Below is a small trained network, with its code and all its weights. Each question gives an input and a class and asks what happens when units are switched off, that is, made to give their printed mean instead of their output.

import numpy as np


def w(rows, s, z=0):
    codes = np.array(rows[::2]) - 128.0
    scale = np.full(codes.shape[1], s)
    scale[-1] = z or s
    return codes * scale


def f(y):
    return y / 2 * (1 + np.tanh(0.7978845608 * (y + 0.044715 * y**3)))


def log_softmax(a):
    a = a - a.max(-1, keepdims=True)
    return a - np.log(np.exp(a).sum(-1, keepdims=True))


def net(x, mask):
    res = np.array(x, float).reshape(1, 3) / 4 @ E
    y = f(res @ A[0][:, :-1].T + A[0][:, -1])
    res = res + np.where(mask, y, B[0][:, -1]) @ B[0][:, :-1]
    return log_softmax(res[-1] @ U[:, :-1].T + U[:, -1])


A, B = {}, {}
E = w([
[149,164,161,98],'x0',
[112,182,155,242],'x1',
[1,124,133,74],'x2',
],0.013)
A[0] = w([
[105,161,137,140,150],'n1',
[94,99,103,33,165],'n2',
[216,73,84,75,148],'n3',
[178,159,150,229,152],'n4',
[159,89,73,39,219],'n5',
[212,115,106,147,254],'n6',
[123,155,151,127,105],'n7',
[5,136,180,113,165],'n8',
],0.019,0.0081)
B[0] = w([
[110,123,95,192,156],'n1',
[98,46,165,106,227],'n2',
[101,194,78,31,209],'n3',
[147,129,186,210,251],'n4',
[118,2,91,108,231],'n5',
[249,72,46,186,230],'n6',
[124,128,116,148,135],'n7',
[11,158,106,187,244],'n8',
],0.035,0.02)
U = w([
[146,104,9,103,223],'0',
[60,210,105,180,112],'1',
[149,123,147,187,253],'2',
[134,123,163,105,19],'3',
[134,143,108,96,28],'4',
[66,59,143,136,93],'5',
],0.014,0.0031)

Each question gives the input, the list of numbers given to net, and the class t.
The units are the neurons (one row each of A and B). Each row of codes is followed by its name. A weight is (code - 128) times the scale printed after its matrix; where a second scale follows, it is the last column's (A, B and U).
mask holds one flag per neuron, in row order. A switched-off neuron (its flag False) gives its mean, the last column of its row in B, instead of its output. The means were averaged over made-up inputs and are rounded, as every weight is.
A unit's drop is (log p(t) with every unit on - log p(t) with that unit switched off) / (log p(t) with every unit on - log p(t) with every unit switched off).
unit that matters most: the unit with the biggest drop
k most important neurons: the k neurons with the biggest drops, biggest first
drop of u: that unit's drop, to one decimal
input [-7,6,-8], class 2: unit that matters most : n4
input [2,-5,0], class 0: 2 most important neurons : n3; n4
input [-6,8,0], class 2: 3 most important neurons : n4; n3; n8
input [1,1,1], class 1: 3 most important neurons : n5; n2; n6
input [-1,6,1], class 1: 2 most important neurons : n6; n5
input [7,2,2], class 1: drop of n5 : 0.2
input [6,3,-6], class 2: drop of n4 : 0.7
input [-7,-2,-3], class 0: drop of n1 : 0.0
input [-3,4,6], class 1: drop of n1 : 0.0
input [-5,0,-1], class 0: 2 most important neurons : n4; n8
